Below are the code and all the weights of a small trained network. Each question names an input and a target symbol and asks about switching units off, where a switched-off unit gives its printed mean instead of its output.

import numpy as np


def w(rows, s, z=0):
    codes = np.array(rows[::2]) - 128.0
    scale = np.full(codes.shape[1], s)
    scale[-1] = z or s
    return codes * scale


def f(y):
    return np.maximum(y, 0)


def softmax(a):
    e = np.exp(a - a.max(-1, keepdims=True))
    return e / e.sum(-1, keepdims=True)


def log_softmax(a):
    a = a - a.max(-1, keepdims=True)
    return a - np.log(np.exp(a).sum(-1, keepdims=True))


def net(x, mask):
    ids = ['αβδεζηθλμπστφψω'.index(c) for c in x.split()]
    T = len(ids)
    res = E[ids] + P[:T]
    q, k, v = (res @ M[0].T for M in (Q, K, V))
    z = softmax(np.where(np.tri(T) > 0, q @ k.T / 4**0.5, -1e9)) @ v
    res = res + np.where(mask[0], z, O[0][:, -1]) @ O[0][:, :-1]
    y = f(res @ A[0][:, :-1].T + A[0][:, -1])
    res = res + np.where(mask[1:25], y, B[0][:, -1]) @ B[0][:, :-1]
    return log_softmax(res[-1] @ U[:, :-1].T + U[:, -1])


Q, K, V, O, A, B = {}, {}, {}, {}, {}, {}
E = w([
[90,87,65],'α',
[54,87,17],'β',
[40,88,58],'δ',
[53,87,34],'ε',
[184,82,143],'ζ',
[139,86,97],'η',
[114,83,127],'θ',
[140,86,125],'λ',
[77,82,84],'μ',
[18,92,2],'π',
[174,80,147],'σ',
[226,82,219],'τ',
[169,82,148],'φ',
[173,80,151],'ψ',
[160,83,174],'ω',
],0.0087)
P = w([
[113,49,113],'0',
[77,110,167],'1',
[191,71,180],'2',
[125,222,158],'3',
[240,113,24],'4',
[66,49,132],'5',
[192,210,40],'6',
[80,145,91],'7',
[203,8,81],'8',
[70,150,60],'9',
],0.017)
Q[0] = w([
[76,134,186],'h0',
[149,247,104],'h0',
[141,252,123],'h0',
[142,51,97],'h0',
],0.018)
K[0] = w([
[188,105,69],'h0',
[131,251,123],'h0',
[149,244,115],'h0',
[78,81,166],'h0',
],0.017)
V[0] = w([
[52,136,247],'h0',
[165,122,119],'h0',
[219,138,195],'h0',
[182,114,86],'h0',
],0.013)
O[0] = w([
[114,95,213,181],'h0',
[106,108,89,103],'h0',
[77,4,96,2],'h0',
[99,124,56,106],'h0',
],0.014,0.0049)
A[0] = w([
[123,152,131,161],'n0',
[148,139,155,165],'n1',
[101,44,140,66],'n2',
[176,147,91,2],'n3',
[42,169,141,167],'n4',
[136,129,81,134],'n5',
[255,94,25,56],'n6',
[96,121,150,156],'n7',
[253,44,39,160],'n8',
[127,136,109,95],'n9',
[216,18,47,72],'n10',
[101,67,112,175],'n11',
[180,56,79,35],'n12',
[198,124,57,84],'n13',
[247,69,53,125],'n14',
[151,104,156,177],'n15',
[176,58,86,37],'n16',
[213,119,114,97],'n17',
[105,205,158,66],'n18',
[49,169,127,80],'n19',
[225,96,36,47],'n20',
[184,72,88,206],'n21',
[92,106,103,83],'n22',
[110,146,91,119],'n23',
],0.0091,0.0088)
B[0] = w([
[105,160,134,180],'n0',
[127,161,78,198],'n1',
[102,188,192,173],'n2',
[131,19,64,135],'n3',
[201,162,102,188],'n4',
[105,111,142,154],'n5',
[254,101,211,189],'n6',
[139,138,108,157],'n7',
[15,160,183,254],'n8',
[146,121,123,129],'n9',
[160,27,51,204],'n10',
[191,133,80,201],'n11',
[238,118,57,157],'n12',
[200,94,158,160],'n13',
[51,92,157,225],'n14',
[115,136,60,202],'n15',
[247,191,85,155],'n16',
[158,128,63,185],'n17',
[104,47,112,180],'n18',
[67,117,166,146],'n19',
[199,86,240,160],'n20',
[67,183,143,238],'n21',
[149,136,175,136],'n22',
[118,117,150,148],'n23',
],0.026,0.0079)
U = w([
[166,207,234,16],'α',
[227,114,192,57],'β',
[194,204,62,236],'δ',
[194,127,165,92],'ε',
[163,48,147,109],'ζ',
[130,113,219,43],'η',
[78,189,153,85],'θ',
[95,115,176,81],'λ',
[142,204,145,217],'μ',
[253,76,79,2],'π',
[145,69,141,117],'σ',
[159,18,18,71],'τ',
[133,73,142,135],'φ',
[138,68,138,140],'ψ',
[64,102,88,71],'ω',
],0.0074,0.006)

Each question gives the input, a string of symbols that net reads in full, and the target symbol t.
The units are the heads (4 rows each of Q, K, V and O) and the neurons (one row each of A and B). Each row of codes is followed by its name. A weight is (code - 128) times the scale printed after its matrix; where a second scale follows, it is the last column's (O, A, B and U).
mask holds one flag per unit, heads first, then neurons. A switched-off unit (its flag False) gives its mean, the last column of its rows in O or B, instead of its output. The means were averaged over made-up inputs and are rounded, as every weight is.
A unit's drop is (log p(t) with every unit on - log p(t) with that unit switched off) / (log p(t) with every unit on - log p(t) with every unit switched off).
The circuit of an input: a set's keep is (log p(t) with only the set's units on - log p(t) with every unit switched off) / (log p(t) with every unit on - log p(t) with every unit switched off). Starting from the 12 units with the biggest drops (on a tie, the unit counted first), units are removed one at a time, each time the one whose removal leaves the highest keep (on an exact tie, the one counted first), for as long as the keep stays at least 0.8.
circuit, biggest first: the units of the circuit, biggest drop first
k most important neurons: the k neurons with the biggest drops, biggest first
input α π ζ β β τ α, target β: circuit, biggest first : [n6 n20]
input ω τ π σ ω, target τ: circuit, biggest first : [n10]
input ω θ τ ψ τ ω, target δ: 2 most important neurons : [n8 n14]
input ζ δ τ α σ π λ, target α: 2 most important neurons : [n10 n6]
input β π ψ, target β: 3 most important neurons : [n6 n13 n20]
input σ β π μ τ β τ ω μ, target β: 3 most important neurons : [n6 n13 n20]
input ω β α, target ω: circuit, biggest first : [n8 h0 n10 n21]
input τ α η ω δ τ τ, target ω: circuit, biggest first : [h0 n8 n10 n21]
input μ ψ η μ ζ β, target δ: circuit, biggest first : [n8 n14 n10]
input ζ α α ω δ δ β, target ω: circuit, biggest first : [h0 n8]
input δ β τ, target δ: circuit, biggest first : [h0 n17]
input β β β φ ψ π τ θ, target δ: 3 most important neurons : [n8 n14 n4]
input β ω τ τ τ, target ω: circuit, biggest first : [n8 n10]
input σ θ η π ζ, target θ: circuit, biggest first : [n8]
input β π ψ ω φ, target π: circuit, biggest first : [n17 n6]
input α ψ θ, target α: circuit, biggest first : [h0 n10 n6]
input π α π π ε ω α β η, target ω: circuit, biggest first : [n8 n10]
input η α λ β λ, target α: 3 most important neurons : [n6 n10 n8]
input π ε θ τ α φ δ, target τ: 3 most important neurons : [n10 n11 n12]
input ω β π δ ω, target β: circuit, biggest first : [n6]
input β π σ, target β: circuit, biggest first : [h0 n6]
input θ π τ α β τ η ω τ, target τ: 3 most important neurons : [n10 n12 n15]
input η ω φ, target η: 2 most important neurons : [n8 n6]
input ω β π τ, target δ: 4 most important neurons : [n11 n8 n14 n2]
input λ ψ φ τ δ β δ β τ, target β: 3 most important neurons : [n6 n20 n13]
input β ψ β φ, target δ: 2 most important neurons : [n8 n14]
input τ π λ, target τ: 4 most important neurons : [n10 n12 n11 n16]
input μ β β β π β τ λ, target δ: circuit, biggest first : [n14]
input β ε φ ζ, target δ: 3 most important neurons : [n8 n14 n11]
